Below is a small trained network, with its code and all its weights. Each question gives an input and a target symbol and asks what happens when units are switched off, that is, made to give their printed mean instead of their output.

import numpy as np


def w(rows, s, z=0):
    codes = np.array(rows[::2]) - 128.0
    scale = np.full(codes.shape[1], s)
    scale[-1] = z or s
    return codes * scale


def f(y):
    return y / 2 * (1 + np.tanh(0.7978845608 * (y + 0.044715 * y**3)))


def softmax(a):
    e = np.exp(a - a.max(-1, keepdims=True))
    return e / e.sum(-1, keepdims=True)


def log_softmax(a):
    a = a - a.max(-1, keepdims=True)
    return a - np.log(np.exp(a).sum(-1, keepdims=True))


def net(x, mask):
    ids = ['αβεζηλμξπστω'.index(c) for c in x.split()]
    T = len(ids)
    res = E[ids] + P[:T]
    u = 0
    for l in range(2):
        q, k, v = (res @ M[l].T for M in (Q, K, V))
        z = softmax(np.where(np.tri(T) > 0, q @ k.T / 3**0.5, -1e9)) @ v
        res = res + np.where(mask[u], z, O[l][:, -1]) @ O[l][:, :-1]
        u += 1
        y = f(res @ A[l][:, :-1].T + A[l][:, -1])
        res = res + np.where(mask[u : u + 12], y, B[l][:, -1]) @ B[l][:, :-1]
        u += 12
    return log_softmax(res[-1] @ U[:, :-1].T + U[:, -1])


Q, K, V, O, A, B = {}, {}, {}, {}, {}, {}
E = w([
[72,113,63,119],'α',
[218,168,182,87],'β',
[143,134,59,189],'ε',
[177,115,241,76],'ζ',
[153,191,164,173],'η',
[153,126,198,133],'λ',
[131,74,159,1],'μ',
[89,96,172,95],'ξ',
[122,149,121,84],'π',
[73,173,184,101],'σ',
[129,116,189,119],'τ',
[95,170,165,170],'ω',
],0.02)
P = w([
[100,102,247,136],'0',
[153,164,97,81],'1',
[165,165,99,94],'2',
[134,132,103,110],'3',
[147,130,94,127],'4',
[134,140,108,103],'5',
[154,128,99,136],'6',
],0.011)
Q[0] = w([
[62,45,161,255],'L0H1',
[88,116,173,207],'L0H1',
[184,172,141,64],'L0H1',
],0.0092)
K[0] = w([
[254,63,122,25],'L0H1',
[199,74,159,61],'L0H1',
[30,134,140,170],'L0H1',
],0.0081)
V[0] = w([
[153,109,144,37],'L0H1',
[139,87,179,179],'L0H1',
[5,132,136,253],'L0H1',
],0.0058)
O[0] = w([
[61,151,245,55,250],'L0H1',
[117,122,147,201,199],'L0H1',
[195,47,98,253,83],'L0H1',
],0.0045,0.0017)
A[0] = w([
[165,77,111,159,43],'L0N1',
[123,154,84,128,96],'L0N2',
[183,92,132,55,28],'L0N3',
[170,182,87,94,180],'L0N4',
[158,143,90,126,86],'L0N5',
[115,95,86,94,63],'L0N6',
[35,211,100,190,119],'L0N7',
[189,33,145,136,159],'L0N8',
[186,117,17,111,3],'L0N9',
[102,152,130,87,121],'L0N10',
[139,1,100,122,28],'L0N11',
[134,180,125,173,181],'L0N12',
],0.011,0.0046)
B[0] = w([
[118,161,155,252,99],'L0N1',
[107,130,205,176,130],'L0N2',
[132,142,134,202,251],'L0N3',
[74,100,134,93,252],'L0N4',
[55,126,194,166,120],'L0N5',
[147,162,168,170,143],'L0N6',
[158,42,77,210,242],'L0N7',
[76,121,94,63,238],'L0N8',
[132,149,128,57,177],'L0N9',
[197,87,114,153,220],'L0N10',
[130,132,96,217,145],'L0N11',
[199,94,123,110,207],'L0N12',
],0.015,0.003)
Q[1] = w([
[91,103,191,166],'L1H1',
[113,140,114,249],'L1H1',
[184,86,142,181],'L1H1',
],0.018)
K[1] = w([
[233,100,126,88],'L1H1',
[215,141,8,27],'L1H1',
[131,164,26,133],'L1H1',
],0.015)
V[1] = w([
[130,120,214,183],'L1H1',
[21,50,99,158],'L1H1',
[247,146,110,176],'L1H1',
],0.015)
O[1] = w([
[246,100,138,176,254],'L1H1',
[2,75,150,209,207],'L1H1',
[194,220,35,127,85],'L1H1',
],0.012,0.0062)
A[1] = w([
[143,56,86,209,140],'L1N1',
[68,225,194,40,160],'L1N2',
[8,189,141,190,147],'L1N3',
[70,171,108,222,71],'L1N4',
[149,62,72,122,79],'L1N5',
[103,84,104,103,78],'L1N6',
[85,95,112,163,156],'L1N7',
[111,224,106,75,253],'L1N8',
[99,206,101,118,145],'L1N9',
[104,127,151,238,144],'L1N10',
[123,91,154,37,169],'L1N11',
[95,125,73,75,115],'L1N12',
],0.012,0.0048)
B[1] = w([
[196,32,97,123,219],'L1N1',
[212,11,28,106,132],'L1N2',
[172,99,192,203,250],'L1N3',
[3,125,218,77,198],'L1N4',
[122,159,210,129,159],'L1N5',
[159,157,76,75,172],'L1N6',
[209,155,56,86,225],'L1N7',
[28,35,105,102,170],'L1N8',
[153,188,83,187,144],'L1N9',
[130,250,80,124,227],'L1N10',
[9,202,155,134,185],'L1N11',
[67,199,184,110,139],'L1N12',
],0.014,0.022)
U = w([
[135,110,198,245,103],'α',
[160,136,160,30,53],'β',
[64,98,109,199,175],'ε',
[174,117,237,79,11],'ζ',
[149,166,90,99,215],'η',
[75,56,201,155,119],'λ',
[194,211,162,85,71],'μ',
[127,255,123,182,77],'ξ',
[112,25,167,93,255],'π',
[153,2,212,125,89],'σ',
[94,214,143,91,96],'τ',
[165,52,120,185,214],'ω',
],0.0073,0.0036)

Each question gives the input, a string of symbols that net reads in full, and the target symbol t.
The units are the heads (3 rows each of Q, K, V and O) and the neurons (one row each of A and B). Each row of codes is followed by its name. A weight is (code - 128) times the scale printed after its matrix; where a second scale follows, it is the last column's (O, A, B and U).
mask holds one flag per unit, layer by layer, with each layer's heads first. A switched-off unit (its flag False) gives its mean, the last column of its rows in O or B, instead of its output. The means were averaged over made-up inputs and are rounded, as every weight is.
A unit's drop is (log p(t) with every unit on - log p(t) with that unit switched off) / (log p(t) with every unit on - log p(t) with every unit switched off).
The circuit of an input: a set's keep is (log p(t) with only the set's units on - log p(t) with every unit switched off) / (log p(t) with every unit on - log p(t) with every unit switched off). Starting from the 12 units with the biggest drops (on a tie, the unit counted first), units are removed one at a time, each time the one whose removal leaves the highest keep (on an exact tie, the one counted first), for as long as the keep stays at least 0.8.
units of the circuit, in order: the units of the circuit, biggest drop first
most important unit: the unit with the biggest drop
top k neurons: the k neurons with the biggest drops, biggest first
k most important neurons of layer l: the k neurons of layer l with the biggest drops, biggest first
input β π α, target β: 3 most important neurons of layer 1 -> (L1N8, L1N3, L1N10)
input μ σ ω ξ λ λ ζ, target μ: units of the circuit, in order -> (L1H1, L0N8)
input μ ξ μ ξ ξ, target μ: 3 most important neurons of layer 0 -> (L0N10, L0N3, L0N4)
input η η τ τ, target η: units of the circuit, in order -> (L1N8, L1H1, L0N12, L0H1)
input β σ λ α λ, target β: most important unit -> L1N8
input ω α π π ξ λ, target ω: top 2 neurons -> (L1N10, L1N4)
input τ τ η η, target η: units of the circuit, in order -> (L1H1, L1N8)
input ω τ π, target ω: units of the circuit, in order -> (L1H1, L1N4)
input α ε ξ, target α: units of the circuit, in order -> (L1N3, L1H1)
input α η λ, target α: units of the circuit, in order -> (L1N3, L1H1, L0N7)
input λ α η, target α: units of the circuit, in order -> (L1N3, L1H1)
input σ ε β η ω ω λ, target σ: top 2 neurons -> (L0N8, L1N10)
input ζ τ τ, target ζ: units of the circuit, in order -> (L1H1, L1N10, L0N7, L1N1)
input ξ α π, target ξ: units of the circuit, in order -> (L1N10, L1H1, L0N8)
input ε σ α ζ, target ε: most important unit -> L0N1
input τ τ τ α ξ σ λ, target τ: top 3 neurons -> (L0N8, L1N11, L0N7)
input σ α λ, target σ: units of the circuit, in order -> (L1H1, L0N3)
input α τ π, target α: top 2 neurons -> (L1N3, L1N10)
input ζ α τ ξ η α λ, target ζ: 2 most important neurons of layer 1 -> (L1N10, L1N7)
input λ α τ ω π β, target λ: units of the circuit, in order -> (L1N10, L1N7, L1N1)
input σ ζ α μ λ β, target σ: units of the circuit, in order -> (L1N10)
input α π ζ, target α: top 3 neurons -> (L1N3, L1N10, L0N3)
input β σ λ μ α τ ω, target ω: units of the circuit, in order -> (L1N1, L0N7)
input η ζ τ τ ε ζ, target η: 2 most important neurons of layer 0 -> (L0N12, L0N8)
input β α τ, target β: units of the circuit, in order -> (L1N8, L1H1, L0N7)
input π α μ ω μ σ ξ, target π: top 4 neurons -> (L1N10, L1N2, L0N8, L0N7)
input τ η ζ β τ, target τ: top 4 neurons -> (L0N8, L1N11, L0N7, L1N3)
input ζ α α, target σ: units of the circuit, in order -> (L1N10, L1H1)
input π λ σ ζ τ ζ, target π: 4 most important neurons of layer 1 -> (L1N10, L1N2, L1N7, L1N3)
input λ ξ τ, target λ: top 4 neurons -> (L1N10, L0N8, L0N7, L1N7)
